[[-16  -8   3 -12   5  19  -3   8   8  24 -25]
 [-30  -8  -4   1 -15  20   1   1   3  19   8]
 [ 13  -2   4  17  15 -33  -8  -8   1 -16  15]]
->
[[-16   3   5  -3   8 -25]
 [-30  -4 -15   1   3   8]
 [ 13   4  15  -8   1  15]]

[[ 36  40  14 -15  30]
 [ 21  44  20  -8  28]
 [-22  34  27   6   6]
 [ -1  43  16   3  19]
 [-30 -29  -3  10 -29]
 [ 27   2 -28   2  27]]
->
[[ 36  14  30]
 [ 21  20  28]
 [-22  27   6]
 [ -1  16  19]
 [-30  -3 -29]
 [ 27 -28  27]]

[[-24 -25  -7 -18   8  13   8  -6 -12  20  -9   8   6  -8]
 [ 27  32  -2  25  -2   1  -2   5  -7   4  18  -3  -1  -7]
 [ 14  16  -8   6  -5  -9  -1  -2 -13 -16   2  -4  -1 -11]]
->
[[-24  -7   8   8 -12  -9   6]
 [ 27  -2  -2  -2  -7  18  -1]
 [ 14  -8  -5  -1 -13   2  -1]]

[[  6  -7 -43   7   3 -14 -41  -7   4  14  33   0]
 [-21   5 -10 -28 -17  32  -3  17   3  21   6 -14]
 [ -3  -1 -22   5   1 -11 -26   1  12  -2  21  -6]
 [-10  -5 -33  -4  -5  -2 -32   5  11  13  28  -8]
 [ -2 -26  12  10   2 -23   5  -9   0   5   2  19]
 [ 20   8 -18   9   9  -3 -11 -11 -10   0   4   1]
 [ -6 -16  17  -4  -4   0  16  -2  -5  11  -7  13]]
->
[[  6 -43   3 -41   4  33]
 [-21 -10 -17  -3   3   6]
 [ -3 -22   1 -26  12  21]
 [-10 -33  -5 -32  11  28]
 [ -2  12   2   5   0   2]
 [ 20 -18   9 -11 -10   4]
 [ -6  17  -4  16  -5  -7]]

[[ 30 -23  20]
 [ 13   8  10]
 [-40 -17 -35]
 [-15 -17 -24]
 [ 30 -15  15]
 [ 28  -8  16]
 [-25   0 -26]]
->
[[ 30  20]
 [ 13  10]
 [-40 -35]
 [-15 -24]
 [ 30  15]
 [ 28  16]
 [-25 -26]]

[[  0   0  35   0  22   0]
 [  5  -1   1   3 -27 -29]
 [ -6  -2  -2  -1 -13   1]
 [ -1  -2  12   1  23  11]
 [  6  -1 -25  -3  -4  -4]
 [ -3   1  20   3   6 -29]
 [ -4   2 -12  -3  -6 -27]]
->
[[  0  35  22]
 [  5   1 -27]
 [ -6  -2 -13]
 [ -1  12  23]
 [  6 -25  -4]
 [ -3  20   6]
 [ -4 -12  -6]]

[[ -4  24   2 -18]
 [  1  30   9 -32]
 [  8 -35  40  35]
 [ -9  26  -3 -11]
 [ 28  26  -5  11]
 [ 17  -3 -11   1]
 [ 14 -31  13  18]]
->
[[ -4   2]
 [  1   9]
 [  8  40]
 [ -9  -3]
 [ 28  -5]
 [ 17 -11]
 [ 14  13]]
---
[[ -8  -9  30  19 -29  -8  19]
 [-16 -17  17  24  -8  -4  17]
 [-11 -11  23  16 -14  -6  17]
 [-10 -12  28  19 -22  -8  19]
 [  3 -17 -14   4  37  -4   3]
 [  6   4  26  22 -43  -7  13]
 [ -8  -2  29  19 -32  -5  17]
 [  9 -14  21  20 -26 -14  15]
 [  4  12  14  28 -41   2   7]
 [ 20  -4 -11  -3  22  -6  -1]
 [ 10   7 -23   2  30   6  -6]
 [ -4  -3 -20  24  19   8  -1]]
->
[[ 19  -8  -9  30  19 -29  -8]
 [ 17 -16 -17  17  24  -8  -4]
 [ 17 -11 -11  23  16 -14  -6]
 [ 19 -10 -12  28  19 -22  -8]
 [  3   3 -17 -14   4  37  -4]
 [ 13   6   4  26  22 -43  -7]
 [ 17  -8  -2  29  19 -32  -5]
 [ 15   9 -14  21  20 -26 -14]
 [  7   4  12  14  28 -41   2]
 [ -1  20  -4 -11  -3  22  -6]
 [ -6  10   7 -23   2  30   6]
 [ -1  -4  -3 -20  24  19   8]]

[[  0  -4   4  -1   6  -5  -8  -6  11]
 [  5  -5   5   4   6  -2   2 -11   3]
 [-23  13 -21   1 -22 -22 -18  37  37]
 [  0  -6   5  -2   7  -6  -9  -7  13]
 [ -3  -5   4  -7   7  -8 -17  -3  17]
 [  9   3   0   5  -5  18  28  -3 -37]]
->
[[ 11   0  -4   4  -1   6  -5  -8  -6]
 [  3   5  -5   5   4   6  -2   2 -11]
 [ 37 -23  13 -21   1 -22 -22 -18  37]
 [ 13   0  -6   5  -2   7  -6  -9  -7]
 [ 17  -3  -5   4  -7   7  -8 -17  -3]
 [-37   9   3   0   5  -5  18  28  -3]]

[[  6  20   7  10  -2   6  22  24 -17]
 [  7  21   9  13   1   4  28  21 -18]
 [  5  18   7  10  -2   6  21  24 -17]
 [ -8 -24 -10 -16  -6  -1 -37 -17  20]
 [ -4   0  -2  -9 -19  16 -23  33  -5]
 [ -6 -11  -5 -13 -14   9 -30  11   7]]
->
[[-17   6  20   7  10  -2   6  22  24]
 [-18   7  21   9  13   1   4  28  21]
 [-17   5  18   7  10  -2   6  21  24]
 [ 20  -8 -24 -10 -16  -6  -1 -37 -17]
 [ -5  -4   0  -2  -9 -19  16 -23  33]
 [  7  -6 -11  -5 -13 -14   9 -30  11]]

[[-24  -2  15   3 -12   3   1   2  -3  -3   0  -9   2  -4]
 [  8  -4   2   7  -2   3 -44   2  -3 -24  15  -1   8  -4]
 [-30  -2   2   3  -4   3   1   2  -3  22  37 -19  -2   0]
 [  5  -2  -3  -5  20 -12   1   2   1  -3  -7  18   2  -6]
 [  8   5   2   3  -2   4   6 -10  -3  29   0  -9  -7   3]]
->
[[ -4 -24  -2  15   3 -12   3   1   2  -3  -3   0  -9   2]
 [ -4   8  -4   2   7  -2   3 -44   2  -3 -24  15  -1   8]
 [  0 -30  -2   2   3  -4   3   1   2  -3  22  37 -19  -2]
 [ -6   5  -2  -3  -5  20 -12   1   2   1  -3  -7  18   2]
 [  3   8   5   2   3  -2   4   6 -10  -3  29   0  -9  -7]]

[[-17 -21 -18]
 [-35  12 -17]
 [-20 -15 -18]
 [ -8 -37 -19]
 [-13 -27 -19]
 [-28  -2 -17]]
->
[[-18 -17 -21]
 [-17 -35  12]
 [-18 -20 -15]
 [-19  -8 -37]
 [-19 -13 -27]
 [-17 -28  -2]]

[[ 31   3 -41  -6  16  15   5 -11   4  14]
 [  4  -3   5   2  -2   2   2   1   1   5]
 [-14   1  14   3   8  -8   7  -3  13   7]
 [  0   7   3   8  -3  -4  -2  -9   3  -9]
 [  5   3  11  -4   0  -2  -1  -6   2  -4]
 [ -5   1   5   3  -9   5   1   6 -11  -9]
 [ -2  -5  -4   1   3   2   7   4   7  -4]
 [  6   1  -8  -2   8   1   2  -5   6   7]]
->
[[ 14  31   3 -41  -6  16  15   5 -11   4]
 [  5   4  -3   5   2  -2   2   2   1   1]
 [  7 -14   1  14   3   8  -8   7  -3  13]
 [ -9   0   7   3   8  -3  -4  -2  -9   3]
 [ -4   5   3  11  -4   0  -2  -1  -6   2]
 [ -9  -5   1   5   3  -9   5   1   6 -11]
 [ -4  -2  -5  -4   1   3   2   7   4   7]
 [  7   6   1  -8  -2   8   1   2  -5   6]]

[[-42  30 -29  22  17  -1 -34  37  22   0]
 [-37  24 -36  25  15  -1 -26  41  26   3]
 [-41  27 -32  24  16  -1 -32  39  24   1]
 [ 36 -30   7  -6 -17  -1  36 -19  -5  15]
 [-35  23 -36  26  14  -1 -24  41  26   3]]
->
[[  0 -42  30 -29  22  17  -1 -34  37  22]
 [  3 -37  24 -36  25  15  -1 -26  41  26]
 [  1 -41  27 -32  24  16  -1 -32  39  24]
 [ 15  36 -30   7  -6 -17  -1  36 -19  -5]
 [  3 -35  23 -36  26  14  -1 -24  41  26]]
